Below are the code and all the weights of a small trained network. Each question names an input and a class and asks about switching units off, where a switched-off unit gives its printed mean instead of its output.

import numpy as np


def w(rows, s, z=0):
    codes = np.array(rows[::2]) - 128.0
    scale = np.full(codes.shape[1], s)
    scale[-1] = z or s
    return codes * scale


def norm(h):
    return h / np.sqrt((h * h).mean(-1, keepdims=True) + 1e-5)


def f(y):
    return np.maximum(y, 0)


def log_softmax(a):
    a = a - a.max(-1, keepdims=True)
    return a - np.log(np.exp(a).sum(-1, keepdims=True))


def net(x, mask):
    res = np.array(x, float).reshape(1, 5) / 4 @ E
    u = 0
    for l in range(2):
        y = f(norm(res) @ A[l][:, :-1].T + A[l][:, -1])
        res = res + np.where(mask[u : u + 14], y, B[l][:, -1]) @ B[l][:, :-1]
        u += 14
    return log_softmax(norm(res)[-1] @ U[:, :-1].T + U[:, -1])


A, B = {}, {}
E = w([
[194,156,172,100,153,132,182,153,206],'x0',
[134,130,122,136,103,226,184,38,127],'x1',
[129,138,94,146,98,199,103,211,137],'x2',
[141,118,153,133,31,84,159,130,131],'x3',
[149,161,4,97,126,92,195,125,122],'x4',
],0.0024)
A[0] = w([
[136,131,128,126,169,30,149,26,122,69],'0.n1',
[137,142,65,144,98,174,116,176,139,44],'0.n2',
[166,143,20,106,130,82,170,99,129,51],'0.n3',
[103,151,85,141,254,158,106,93,117,5],'0.n4',
[123,132,100,125,153,73,117,171,137,75],'0.n5',
[98,114,122,106,146,37,100,149,148,59],'0.n6',
[118,134,165,132,139,117,82,130,136,99],'0.n7',
[147,131,205,126,112,152,95,81,112,47],'0.n8',
[128,138,135,147,147,105,118,80,113,99],'0.n9',
[164,144,162,95,189,117,206,132,163,72],'0.n10',
[109,122,100,114,105,192,177,34,145,30],'0.n11',
[75,128,89,116,115,109,88,70,38,41],'0.n12',
[119,149,116,151,11,79,156,103,129,54],'0.n13',
[122,135,178,123,60,105,125,123,117,66],'0.n14',
],0.0064,0.0014)
B[0] = w([
[98,135,122,79,41,209,140,227,111,242],'0.n1',
[101,109,151,100,50,171,165,193,122,199],'0.n2',
[5,131,157,168,207,99,117,103,133,254],'0.n3',
[192,59,116,31,179,77,162,115,140,218],'0.n4',
[172,152,137,160,116,146,144,86,67,204],'0.n5',
[183,156,138,166,122,136,137,102,58,221],'0.n6',
[78,139,95,142,135,122,188,112,108,188],'0.n7',
[38,132,107,158,178,102,146,142,106,217],'0.n8',
[115,105,126,109,92,156,106,170,113,169],'0.n9',
[156,91,86,196,81,128,104,116,197,237],'0.n10',
[189,185,137,169,119,93,107,124,23,253],'0.n11',
[173,137,121,203,96,138,135,116,254,233],'0.n12',
[185,65,103,56,208,129,137,119,143,227],'0.n13',
[162,99,116,89,201,131,124,118,157,193],'0.n14',
],0.0082,0.0037)
A[1] = w([
[78,160,142,40,25,186,119,184,126,34],'1.n1',
[35,178,100,118,145,75,124,100,127,60],'1.n2',
[135,124,109,137,149,123,108,95,123,110],'1.n3',
[153,131,102,178,86,114,87,81,218,46],'1.n4',
[122,131,155,95,155,127,131,143,90,103],'1.n5',
[142,115,118,148,64,95,65,90,197,35],'1.n6',
[144,168,82,112,115,102,126,126,119,122],'1.n7',
[97,146,134,168,114,130,117,131,111,86],'1.n8',
[158,173,126,160,126,124,97,135,209,39],'1.n9',
[177,218,155,127,129,67,89,138,51,102],'1.n10',
[170,195,147,129,102,143,96,44,39,49],'1.n11',
[76,100,234,116,150,127,68,85,152,92],'1.n12',
[171,90,140,1,167,98,82,99,159,8],'1.n13',
[7,138,146,130,169,111,123,102,136,42],'1.n14',
],0.0066,0.0011)
B[1] = w([
[65,24,228,65,2,106,137,108,127,224],'1.n1',
[39,144,159,130,182,166,170,136,141,204],'1.n2',
[149,175,126,72,92,167,172,209,113,178],'1.n3',
[115,194,56,121,88,114,31,150,163,234],'1.n4',
[164,129,106,150,91,125,135,101,217,183],'1.n5',
[133,174,75,174,100,118,49,170,177,175],'1.n6',
[99,52,170,170,164,173,112,148,137,164],'1.n7',
[175,121,131,98,167,132,141,100,162,200],'1.n8',
[101,154,54,135,77,113,61,126,125,187],'1.n9',
[183,128,156,198,120,213,117,87,54,239],'1.n10',
[227,161,208,218,133,111,123,106,56,242],'1.n11',
[67,167,46,149,161,144,226,134,101,161],'1.n12',
[203,82,91,5,212,83,131,138,142,210],'1.n13',
[13,218,139,123,191,106,154,97,133,251],'1.n14',
],0.0078,0.0029)
U = w([
[210,157,174,218,133,157,132,103,41,165],'0',
[2,174,126,143,205,127,192,122,137,151],'1',
[212,73,86,24,200,91,147,145,150,154],'2',
[84,60,188,83,15,137,143,154,131,143],'3',
[132,182,48,176,81,116,46,156,187,142],'4',
[123,149,158,95,140,100,86,112,137,3],'5',
],0.007,0.0029)

Each question gives the input, the list of numbers given to net, and the class t.
The units are the neurons (one row each of A and B). Each row of codes is followed by its name. A weight is (code - 128) times the scale printed after its matrix; where a second scale follows, it is the last column's (A, B and U).
mask holds one flag per neuron, layer by layer. A switched-off neuron (its flag False) gives its mean, the last column of its row in B, instead of its output. The means were averaged over made-up inputs and are rounded, as every weight is.
A unit's drop is (log p(t) with every unit on - log p(t) with that unit switched off) / (log p(t) with every unit on - log p(t) with every unit switched off).
The circuit of an input: a set's keep is (log p(t) with only the set's units on - log p(t) with every unit switched off) / (log p(t) with every unit on - log p(t) with every unit switched off). Starting from the 12 units with the biggest drops (on a tie, the unit counted first), units are removed one at a time, each time the one whose removal leaves the highest keep (on an exact tie, the one counted first), for as long as the keep stays at least 0.8.
circuit, biggest first: the units of the circuit, biggest drop first
unit that matters most: the unit with the biggest drop
top k neurons: the k neurons with the biggest drops, biggest first
k most important neurons of layer l: the k neurons of layer l with the biggest drops, biggest first
input [7,7,8,2,-3], class 3: circuit, biggest first : [0.n2; 1.n1]
input [-8,4,0,0,6], class 4: top 2 neurons : [0.n12; 0.n8]
input [3,2,7,4,-8], class 1: 2 most important neurons of layer 0 : [0.n1; 0.n8]
input [5,6,-5,8,8], class 1: circuit, biggest first : [0.n3]
input [1,-7,-6,-1,5], class 0: top 2 neurons : [0.n6; 0.n5]
input [-2,-8,6,-8,-3], class 0: top 2 neurons : [0.n5; 0.n13]
input [-7,-8,-7,-4,4], class 0: 2 most important neurons of layer 0 : [0.n6; 0.n5]
input [8,4,6,3,3], class 4: circuit, biggest first : [0.n10; 1.n4]
input [2,2,6,-7,5], class 2: 3 most important neurons of layer 0 : [0.n4; 0.n1; 0.n8]
input [6,-5,6,2,0], class 3: top 2 neurons : [0.n2; 0.n11]
input [-1,5,1,7,8], class 1: top 3 neurons : [0.n3; 0.n4; 0.n6]
input [7,-1,7,4,-6], class 3: circuit, biggest first : [0.n12; 1.n1]
input [-7,6,5,6,-4], class 4: top 4 neurons : [0.n4; 0.n12; 0.n6; 0.n5]
input [7,-3,7,-5,3], class 3: top 2 neurons : [0.n2; 0.n12]
input [-4,-4,-2,-3,-6], class 1: unit that matters most : 0.n11
input [-7,0,-7,4,1], class 3: top 3 neurons : [0.n1; 1.n1; 0.n10]
input [5,-6,-4,-3,5], class 0: top 4 neurons : [0.n6; 0.n5; 0.n12; 0.n8]
input [-8,5,0,7,-6], class 4: circuit, biggest first : [0.n12; 1.n4]
input [8,-7,-3,3,1], class 4: top 3 neurons : [0.n10; 0.n11; 1.n4]
input [7,-7,-8,-1,2], class 3: top 2 neurons : [0.n1; 0.n11]
input [1,-8,-8,1,6], class 0: unit that matters most : 0.n6
input [8,-1,7,-8,2], class 2: top 2 neurons : [0.n4; 0.n12]
input [-6,-8,-2,-3,5], class 0: 3 most important neurons of layer 0 : [0.n6; 0.n5; 0.n10]
input [-5,3,-3,4,4], class 4: 3 most important neurons of layer 0 : [0.n12; 0.n4; 0.n8]
